Below is a small trained network, with its code and all its weights. Each question gives an input and a class and asks what happens when units are switched off, that is, made to give their printed mean instead of their output.

import numpy as np


def w(rows, s, z=0):
    codes = np.array(rows[::2]) - 128.0
    scale = np.full(codes.shape[1], s)
    scale[-1] = z or s
    return codes * scale


def f(y):
    return y / 2 * (1 + np.tanh(0.7978845608 * (y + 0.044715 * y**3)))


def log_softmax(a):
    a = a - a.max(-1, keepdims=True)
    return a - np.log(np.exp(a).sum(-1, keepdims=True))


def net(x, mask):
    res = np.array(x, float).reshape(1, 7) / 4 @ E
    y = f(res @ A[0][:, :-1].T + A[0][:, -1])
    res = res + np.where(mask, y, B[0][:, -1]) @ B[0][:, :-1]
    return log_softmax(res[-1] @ U[:, :-1].T + U[:, -1])


A, B = {}, {}
E = w([
[47,25,144],'x0',
[126,129,130],'x1',
[20,216,115],'x2',
[130,128,130],'x3',
[130,130,129],'x4',
[133,85,1],'x5',
[128,127,127],'x6',
],0.0065)
A[0] = w([
[41,191,99,141],'N0',
[62,92,137,173],'N1',
[133,111,70,37],'N2',
[124,138,233,184],'N3',
[207,59,161,120],'N4',
[141,146,140,253],'N5',
[155,153,182,247],'N6',
[166,234,86,159],'N7',
[78,83,126,161],'N8',
[130,110,10,119],'N9',
],0.013,0.0023)
B[0] = w([
[187,151,254,233],'N0',
[230,90,138,189],'N1',
[106,221,100,157],'N2',
[60,149,7,234],'N3',
[107,239,248,250],'N4',
[93,56,73,171],'N5',
[76,95,54,206],'N6',
[197,51,113,254],'N7',
[224,147,93,179],'N8',
[39,188,82,246],'N9',
],0.0069,0.0054)
U = w([
[26,167,75,102],'0',
[185,179,190,18],'1',
[253,42,98,125],'2',
[121,70,104,255],'3',
],0.012,0.002)

Each question gives the input, the list of numbers given to net, and the class t.
The units are the neurons (one row each of A and B). Each row of codes is followed by its name. A weight is (code - 128) times the scale printed after its matrix; where a second scale follows, it is the last column's (A, B and U).
mask holds one flag per neuron, in row order. A switched-off neuron (its flag False) gives its mean, the last column of its row in B, instead of its output. The means were averaged over made-up inputs and are rounded, as every weight is.
A unit's drop is (log p(t) with every unit on - log p(t) with that unit switched off) / (log p(t) with every unit on - log p(t) with every unit switched off).
The circuit of an input: a set's keep is (log p(t) with only the set's units on - log p(t) with every unit switched off) / (log p(t) with every unit on - log p(t) with every unit switched off). Starting from all 10 units, units are removed one at a time, each time the one whose removal leaves the highest keep (on an exact tie, the one counted first), for as long as the keep stays at least 0.8.
units of the circuit, in order: the units of the circuit, biggest drop first
most important unit: the unit with the biggest drop
top k neurons: the k neurons with the biggest drops, biggest first
drop of u: that unit's drop, to one decimal
input [5,1,-4,-6,-3,-7,3], class 0: most important unit -> N3
input [-5,-3,4,-1,-2,-4,5], class 2: units of the circuit, in order -> [N7; N4]
input [-8,8,-4,3,-5,-8,2], class 0: units of the circuit, in order -> [N3; N6]
input [6,4,1,3,-2,-4,4], class 2: top 2 neurons -> [N1; N9]
input [-7,0,6,7,-6,6,-3], class 2: top 2 neurons -> [N7; N4]
input [-6,2,-7,-8,0,5,2], class 1: top 2 neurons -> [N4; N3]
input [-1,7,4,-7,6,-4,1], class 3: top 3 neurons -> [N4; N9; N2]
input [8,-6,3,-6,3,4,-3], class 2: top 3 neurons -> [N1; N8; N4]
input [-3,1,6,-3,3,0,-5], class 1: top 2 neurons -> [N0; N3]
input [3,-2,-3,-7,-3,6,0], class 0: top 2 neurons -> [N9; N7]
input [-8,-1,7,4,-7,-1,2], class 2: top 2 neurons -> [N7; N4]
input [7,7,5,-5,-3,5,5], class 2: top 3 neurons -> [N1; N8; N4]
input [3,2,-7,7,3,-4,5], class 1: top 2 neurons -> [N4; N9]
input [0,-4,8,2,-5,0,-8], class 1: units of the circuit, in order -> [N0]
input [7,-6,8,-6,7,5,3], class 1: units of the circuit, in order -> [N0; N1]
input [8,3,5,0,-5,0,4], class 2: top 2 neurons -> [N1; N4]
input [-4,-5,-4,-5,8,-7,-5], class 3: top 2 neurons -> [N9; N2]
input [8,0,-2,2,1,-1,7], class 2: top 3 neurons -> [N1; N8; N9]
input [-2,-5,-7,-2,5,-2,3], class 1: top 3 neurons -> [N4; N7; N9]
input [5,0,-5,-6,3,-8,3], class 0: units of the circuit, in order -> [N3]
input [-5,3,-6,-7,5,-8,3], class 0: top 2 neurons -> [N3; N6]
input [7,5,-4,7,8,8,-7], class 0: drop of N2 -> 0.2
input [-8,5,7,-3,-6,-7,-3], class 2: drop of N4 -> 0.2
input [-3,5,0,-8,7,-8,6], class 0: drop of N3 -> 0.2
input [-1,-1,-5,-8,-2,-8,-2], class 0: drop of N3 -> 0.3
